Below are the code and all the weights of a small trained network. Each question names an input and a target symbol and asks about switching units off, where a switched-off unit gives its printed mean instead of its output.

import numpy as np


def w(rows, s, z=0):
    codes = np.array(rows[::2]) - 128.0
    scale = np.full(codes.shape[1], s)
    scale[-1] = z or s
    return codes * scale


def f(y):
    return np.maximum(y, 0)


def softmax(a):
    e = np.exp(a - a.max(-1, keepdims=True))
    return e / e.sum(-1, keepdims=True)


def log_softmax(a):
    a = a - a.max(-1, keepdims=True)
    return a - np.log(np.exp(a).sum(-1, keepdims=True))


def net(x, mask):
    ids = ['ΔΘΛγεηξπσφψω'.index(c) for c in x.split()]
    T = len(ids)
    res = E[ids] + P[:T]
    u = 0
    for l in range(2):
        r = res
        for j in range(3):
            rows = slice(2 * j, 2 * j + 2)
            q, k, v = (r @ M[l][rows].T for M in (Q, K, V))
            z = softmax(np.where(np.tri(T) > 0, q @ k.T / 2**0.5, -1e9)) @ v
            o = O[l][rows]
            res = res + np.where(mask[u + j], z, o[:, -1]) @ o[:, :-1]
        u += 3
        y = f(res @ A[l][:, :-1].T + A[l][:, -1])
        res = res + np.where(mask[u : u + 16], y, B[l][:, -1]) @ B[l][:, :-1]
        u += 16
    return log_softmax(res[-1] @ U[:, :-1].T + U[:, -1])


Q, K, V, O, A, B = {}, {}, {}, {}, {}, {}
E = w([
[92,169,98,130,105,132],'Δ',
[190,1,175,162,133,86],'Θ',
[107,177,131,145,110,197],'Λ',
[167,82,234,186,30,217],'γ',
[162,138,69,149,167,104],'ε',
[146,181,156,72,195,163],'η',
[176,113,246,43,94,65],'ξ',
[178,179,100,159,182,193],'π',
[71,136,101,154,33,109],'σ',
[143,135,91,128,176,115],'φ',
[99,119,85,124,108,57],'ψ',
[132,164,88,133,182,154],'ω',
],0.0093)
P = w([
[140,117,75,89,120,146],'0',
[148,158,116,148,103,116],'1',
[144,96,73,65,110,169],'2',
[127,165,148,163,110,95],'3',
[147,83,70,51,95,185],'4',
[116,173,170,178,121,70],'5',
[148,69,68,45,88,204],'6',
[108,175,189,192,139,56],'7',
[150,57,67,37,77,218],'8',
[101,171,207,208,150,45],'9',
[156,42,70,31,70,234],'10',
[114,167,231,223,170,47],'11',
[159,31,75,24,69,254],'12',
],0.0083)
Q[0] = w([
[149,197,177,253,143,61],'L0H1',
[109,57,98,1,89,170],'L0H1',
[170,150,248,186,120,103],'L0H2',
[42,214,96,227,127,48],'L0H2',
[181,92,197,168,84,101],'L0H3',
[229,6,201,131,98,112],'L0H3',
],0.0078)
K[0] = w([
[8,247,64,131,118,108],'L0H1',
[213,39,215,128,127,139],'L0H1',
[123,105,166,186,193,57],'L0H2',
[140,203,161,126,157,121],'L0H2',
[128,164,149,179,115,121],'L0H3',
[140,138,210,191,110,106],'L0H3',
],0.011)
V[0] = w([
[220,1,230,168,69,42],'L0H1',
[197,54,204,100,136,158],'L0H1',
[177,166,211,166,180,59],'L0H2',
[98,22,64,192,147,66],'L0H2',
[117,178,216,187,125,106],'L0H3',
[85,169,75,71,133,143],'L0H3',
],0.0048)
O[0] = w([
[253,192,125,123,81,114,230],'L0H1',
[207,151,91,93,87,120,199],'L0H1',
[88,132,166,168,72,117,8],'L0H2',
[92,99,177,106,180,170,77],'L0H2',
[154,74,209,107,146,113,70],'L0H3',
[141,218,103,128,122,131,162],'L0H3',
],0.0056,0.0015)
A[0] = w([
[154,68,15,39,109,211,205],'L0N1',
[87,105,60,165,150,44,156],'L0N2',
[118,115,223,193,79,98,206],'L0N3',
[3,59,130,50,134,163,146],'L0N4',
[73,221,123,184,77,102,60],'L0N5',
[166,169,123,154,214,88,95],'L0N6',
[60,151,138,74,179,155,111],'L0N7',
[72,74,102,84,239,184,83],'L0N8',
[121,197,153,132,192,134,220],'L0N9',
[174,187,168,130,116,159,231],'L0N10',
[119,108,43,127,121,153,66],'L0N11',
[125,84,117,132,78,177,254],'L0N12',
[20,184,82,188,29,73,112],'L0N13',
[142,186,86,129,113,161,52],'L0N14',
[166,90,169,75,72,138,223],'L0N15',
[81,140,154,241,87,208,221],'L0N16',
],0.0077,0.0039)
B[0] = w([
[201,77,108,104,111,195,254],'L0N1',
[124,115,115,107,103,39,154],'L0N2',
[77,81,187,152,125,125,181],'L0N3',
[85,119,72,1,159,99,143],'L0N4',
[105,91,74,163,128,134,156],'L0N5',
[115,201,142,107,147,82,140],'L0N6',
[120,184,153,95,167,155,138],'L0N7',
[150,142,119,94,225,184,139],'L0N8',
[119,218,112,147,158,127,167],'L0N9',
[73,185,135,143,110,154,187],'L0N10',
[182,72,140,139,128,156,152],'L0N11',
[113,89,112,100,117,171,196],'L0N12',
[98,55,78,157,102,96,172],'L0N13',
[142,130,169,117,92,97,146],'L0N14',
[116,144,158,77,94,161,193],'L0N15',
[36,112,107,125,122,176,185],'L0N16',
],0.0085,0.0095)
Q[1] = w([
[196,110,139,118,110,145],'L1H1',
[95,135,197,195,152,76],'L1H1',
[181,75,49,2,124,210],'L1H2',
[235,76,75,136,122,185],'L1H2',
[125,132,148,155,100,87],'L1H3',
[173,102,72,30,94,167],'L1H3',
],0.0096)
K[1] = w([
[136,107,43,86,126,176],'L1H1',
[42,148,169,218,188,77],'L1H1',
[157,48,233,80,102,149],'L1H2',
[168,100,253,137,147,123],'L1H2',
[74,173,147,179,153,129],'L1H3',
[197,109,64,42,91,199],'L1H3',
],0.0067)
V[1] = w([
[145,139,239,135,113,172],'L1H1',
[126,254,94,150,143,97],'L1H1',
[174,150,122,96,194,45],'L1H2',
[106,176,172,63,74,103],'L1H2',
[72,50,70,152,105,159],'L1H3',
[138,80,151,115,102,17],'L1H3',
],0.0088)
O[1] = w([
[155,139,16,146,75,80,125],'L1H1',
[161,44,159,136,100,154,26],'L1H1',
[149,97,71,35,151,118,6],'L1H2',
[107,196,157,71,70,47,143],'L1H2',
[222,199,208,115,167,103,232],'L1H3',
[136,185,56,124,152,255,42],'L1H3',
],0.0085,0.011)
A[1] = w([
[124,74,112,167,116,234,213],'L1N1',
[111,171,150,108,87,108,113],'L1N2',
[140,84,32,86,200,123,93],'L1N3',
[87,167,137,195,152,82,82],'L1N4',
[142,116,147,62,137,151,186],'L1N5',
[88,10,121,161,100,59,41],'L1N6',
[175,165,100,168,104,105,73],'L1N7',
[107,161,153,142,105,82,110],'L1N8',
[96,202,86,117,166,200,167],'L1N9',
[108,64,127,163,111,45,102],'L1N10',
[140,144,164,101,151,236,209],'L1N11',
[109,146,126,105,81,50,115],'L1N12',
[66,63,123,147,111,99,196],'L1N13',
[121,132,34,156,89,188,255],'L1N14',
[149,155,127,103,117,78,162],'L1N15',
[137,113,135,137,108,72,110],'L1N16',
],0.011,0.0057)
B[1] = w([
[121,142,34,145,144,164,154],'L1N1',
[146,118,114,147,172,128,239],'L1N2',
[179,176,178,63,93,150,148],'L1N3',
[152,113,120,86,125,97,255],'L1N4',
[90,100,99,153,121,104,216],'L1N5',
[157,254,121,116,84,177,147],'L1N6',
[76,116,129,123,132,125,182],'L1N7',
[154,127,132,94,156,132,240],'L1N8',
[125,183,100,113,21,148,167],'L1N9',
[193,119,93,77,143,143,164],'L1N10',
[111,117,112,186,128,124,221],'L1N11',
[139,132,97,147,170,128,214],'L1N12',
[121,49,96,90,122,177,188],'L1N13',
[186,60,181,135,87,87,159],'L1N14',
[81,127,120,142,141,113,215],'L1N15',
[125,152,121,127,151,149,164],'L1N16',
],0.012,0.009)
U = w([
[7,53,74,142,134,179,252],'Δ',
[168,40,101,160,20,88,159],'Θ',
[24,37,194,185,162,73,169],'Λ',
[218,232,207,191,132,126,178],'γ',
[212,171,44,122,139,226,28],'ε',
[54,66,158,31,97,140,172],'η',
[129,154,40,119,178,47,58],'ξ',
[113,67,61,197,187,189,123],'π',
[13,179,66,194,77,193,219],'σ',
[185,146,143,56,126,194,124],'φ',
[88,204,161,25,1,117,101],'ψ',
[235,65,232,70,200,102,13],'ω',
],0.007,0.0023)

Each question gives the input, a string of symbols that net reads in full, and the target symbol t.
The units are the heads (2 rows each of Q, K, V and O) and the neurons (one row each of A and B). Each row of codes is followed by its name. A weight is (code - 128) times the scale printed after its matrix; where a second scale follows, it is the last column's (O, A, B and U).
mask holds one flag per unit, layer by layer, with each layer's heads first. A switched-off unit (its flag False) gives its mean, the last column of its rows in O or B, instead of its output. The means were averaged over made-up inputs and are rounded, as every weight is.
A unit's drop is (log p(t) with every unit on - log p(t) with that unit switched off) / (log p(t) with every unit on - log p(t) with every unit switched off).
The circuit of an input: a set's keep is (log p(t) with only the set's units on - log p(t) with every unit switched off) / (log p(t) with every unit on - log p(t) with every unit switched off). Starting from the 12 units with the biggest drops (on a tie, the unit counted first), units are removed one at a time, each time the one whose removal leaves the highest keep (on an exact tie, the one counted first), for as long as the keep stays at least 0.8.
units of the circuit, in order: the units of the circuit, biggest drop first
k most important neurons: the k neurons with the biggest drops, biggest first
k most important neurons of layer l: the k neurons of layer l with the biggest drops, biggest first
heads that matter: for each layer, one digit per head in row order, 1 if its drop is at least 0.15 and else 0, layers parted by /
input Λ ω ω, target ω: heads that matter	100 / 011
input η ε ψ σ σ σ, target γ: 3 most important neurons	(L0N1; L0N13; L0N3)
input Λ η φ η Λ ψ ψ σ φ φ σ ε ε, target ε: units of the circuit, in order	(L0N1; L1N1)
input η ε ψ Δ ε Λ η, target η: 3 most important neurons	(L0N4; L1N3; L1N5)
input Λ σ Δ Θ ξ ω ψ γ Λ ξ σ ψ, target Θ: 2 most important neurons of layer 1	(L1N14; L1N9)
input σ ε ξ ψ σ σ Λ ε ψ ψ Λ σ, target σ: heads that matter	000 / 111
input Δ ε η ω Δ η φ Λ Λ Λ η Λ ψ, target ψ: 3 most important neurons	(L0N4; L1N3; L1N9)
input ψ ξ γ, target γ: heads that matter	000 / 010
input η Λ ψ φ Λ π η γ Λ, target γ: heads that matter	000 / 011
input Θ ε ω Λ σ γ ε ψ ξ, target ξ: 3 most important neurons of layer 0	(L0N15; L0N1; L0N16)
input η ψ σ ψ η η ε η ξ ψ φ Λ φ, target ξ: heads that matter	000 / 111
input γ π η Λ π ε ξ Λ Λ γ ε η, target ξ: units of the circuit, in order	(L0N3; L1H1; L0H3; L0N1)
input ψ σ Δ η π Δ Θ Λ φ ε Λ ψ η, target Θ: heads that matter	100 / 000
input Λ Λ ψ σ π σ φ ψ, target γ: heads that matter	000 / 101
input ψ ε Λ ψ Λ ψ π σ π Λ Λ π, target ω: 3 most important neurons of layer 0	(L0N1; L0N6; L0N9)
input φ ψ π Λ Λ ω ε Λ Δ ω Λ ψ ε, target ε: units of the circuit, in order	(L0N1; L1N1)
input ε η ψ π, target ε: most important neuron of layer 1	(L1N6)
input σ Θ φ, target Θ: heads that matter	100 / 001
input π ξ ε π η η φ σ η Λ ω ψ, target ω: 2 most important neurons	(L0N10; L0N16)
input ω Θ ξ Θ Λ σ φ, target Θ: 4 most important neurons of layer 0	(L0N3; L0N10; L0N14; L0N16)
input π Λ η φ ω π ξ Λ σ ψ Λ ψ Δ, target ξ: most important neuron of layer 0	(L0N15)
input Λ ψ Θ η ψ Λ Λ ε Θ ε ξ ξ, target Δ: heads that matter	000 / 001
input σ η π γ, target ε: heads that matter	000 / 100
input π σ ψ ψ σ σ γ Λ ε Θ Θ Λ, target ψ: 4 most important neurons	(L1N9; L0N3; L1N4; L0N16)
input π γ Λ, target γ: most important neuron	(L1N13)
input Λ ψ ε Λ σ Λ, target ω: heads that matter	000 / 101
input Θ Θ η ξ Λ Λ Θ Θ ξ ω σ Λ Λ, target ξ: 3 most important neurons	(L0N1; L0N15; L1N12)
input ψ φ Δ Λ ε Θ ψ ω η η ω Λ, target ε: 4 most important neurons	(L1N6; L1N10; L0N9; L0N6)
input ε ψ σ Θ Δ φ ε Λ Δ Λ Θ σ Δ, target Θ: 2 most important neurons of layer 0	(L0N16; L0N14)
